Each row has a name. Each question is about the rows just above it.

Columns, left to right: X M P J W
k_898: [104 131  87 171 144]
k_239: [171 129 145 113  86]
k_166: [174 125 143 115  87]
k_484: [ 91 152  89 172 142]
k_826: [139 108 179 123  96]
k_821: [ 98 143 166  92 141]
k_686: [ 91 152  89 154 148]
k_529: [ 99 126 101 124 186]
k_220: [ 86 167 101 135 143]
[142  96 141] is in which column, read top down? | W
Which column holds [104 171 174  91] top down? | X

Columns, left to right: B S F L C E Z
k_239: [121 114 148 120 109 138 117]
k_542: [128 128 127 125 128 129 128]
k_529: [131 126 110 107 127 127 129]
k_484: [131 152 141 184 156 117 142]
Which column holds [128 129] top down? | Z
Which column holds [117 128 129] top down? | Z
[121 128 131] is in which column, read top down? | B
Which column holds this, read top down? [117 128] | Z

Columns, left to right: A K G R Y N U
k_284: [128 150 118 150 162  73 158]
k_542: [131 146 126 140 140  71 148]
k_239: [112 135 132 125 131  76 152]
k_529: [ 93 127 124 120 126 102 154]
k_826: [ 95 124 123 120 141 122 141]
k_166: [ 83 126 114 124 122 134 128]
k_821: [ 89 123 103 114 137 142 129]
k_898: [ 77 112  95 100 140 150 120]
k_938: [ 95 108  89 111 131 151 112]
k_220: [ 82 109  93 109 144 165 108]
k_484: [122  82 101 106 181 153 145]
Which column holds this, read top down? [158 148 152 154 141 128 129 120] | U
Which column holds this, read top down? [135 127 124] | K

Columns, left to right: rano gen lefu Zezuz muf zin
k_529: [143 131 148 158 102 113]
k_284: [ 96  96 139 176 141 119]
k_821: [156 110 121 115 111 167]
k_239: [114 121 116 131  91  96]
k_898: [152 121 116 131  91  96]
Which column holds [141 111  91] top down? | muf
[119 167  96  96] is in which column, read top down? | zin
Which column holds this, read top down? [121 116 116] | lefu
[176 115 131] is in which column, read top down? | Zezuz

Columns, left to right: mol lop filob Nabup zoso nube Revo
k_542: [155 117 110 131 117 161 123]
k_284: [151  96 120 121 151 158 132]
k_938: [126 137 141 143 149  89 121]
k_484: [155 117 110 138 117 161 123]
[158  89 161] is in which column, read top down? | nube
Which column holds [120 141 110] top down? | filob
Which column holds this, read top down? [ 96 137] | lop

Columns, left to right: susu Doto ginu Mufa vavir vafa som
k_821: [152 102 139 129 169 128 160]
k_938: [152 102 139 123 151 114  93]
k_898: [118 111 126 113 154 116 172]
Which column holds this, read top down? [139 126] | ginu
Which column holds this, read top down? [128 114] | vafa
Which column holds this, read top down? [152 152] | susu
Which column holds [151 154] top down? | vavir
Which column holds [160  93] top down? | som

Columns, left to right: V D Q T
k_821: [140 102 115 119]
k_484: [140 102  98 119]
k_166: [140 102 115 161]
Which column holds [115  98] top down? | Q
Whose row is [140 102 115 119]? | k_821
Whose row is [140 102 115 161]? | k_166
Which column holds this, read top down? [119 119] | T

Columns, left to right: Palu Giriz daro Zagu
k_166: [116  91 112 131]
k_821: [118  91 149  82]
k_938: [118 141 149  82]
Which column holds [149 149] top down? | daro
[91 91] is in which column, read top down? | Giriz
Which column holds this, read top down? [118 118] | Palu
Which column holds this, read top down? [ 91 141] | Giriz

Columns, left to right: nutol sorep gud bodak pefin
k_284: [144 143 134 103 111]
k_938: [ 99 184 106 149 154]
k_529: [143 115 139 143 122]
k_826: [121 157 131 106 148]
k_166: [143 115 124 125  88]
k_542: [144 143 134 103  83]
k_686: [121 157 131 105 111]
[121 143 144] is in which column, read top down? | nutol
[143 106] is in which column, read top down? | bodak
Which column holds this, read top down? [111 154 122 148  88] | pefin

Columns, left to right: betov defuz Pes Kem
k_220: [174 133 110 147]
k_484: [153 136 168  98]
k_898: [143 163 160  98]
k_529: [127 124  95  87]
k_938: [132  86 158  84]
k_821: [148 151 132 100]
k_166: [118 147 135 124]
k_686: [147 173  96  84]
k_826: [142 106  88 166]
Which column holds this, read top down? [ 86 151 147 173] | defuz
Which column holds [153 143] top down? | betov
Which column holds this, read top down? [143 127 132 148] | betov
Which column holds [124  86 151 147 173 106] top down? | defuz
[143 127 132 148 118] is in which column, read top down? | betov
[163 124  86] is in which column, read top down? | defuz
Which column holds [127 132 148 118 147 142] top down? | betov

Columns, left to right: Kife zev Zozud Gidof gupe tari lome Fusu muv
k_239: [111 129 122 137 105 142 126 140 122]
k_826: [134 130 130 120 139 129 126 133 129]
k_821: [114 103 126 159 105 104 133  90 142]
k_284: [146 139 128 117 127 115 145 127 130]
k_898: [115 104 135 150 144 114 115  87 130]
k_220: [123 114 131 140 133 118 123 106 132]
k_484: [120 154 119 113 110 165 127 178 109]
k_166: [108 125 122 145 102 135 129 126 122]
k_542: [ 96 135 120 141 107 160 117 144 102]
k_529: [142 132 133 109 153 135 119 146 133]
Which column holds [126 128 135 131] top down? | Zozud
[134 114] is in which column, read top down? | Kife
Which column holds this, read top down? [139 104 114 154] | zev

Columns, left to right: benam maf tesip Vusi
k_220: [105  95 172 118]
k_542: [155 180 119 139]
k_686: [ 95 135 135 178]
k_166: [138 176 120  93]
k_821: [ 71 144 142 136]
k_284: [160  82 106 133]
Which column holds [172 119] top down? | tesip
Which column holds [176 144] top down? | maf
Which column holds this, read top down? [105 155  95 138] | benam

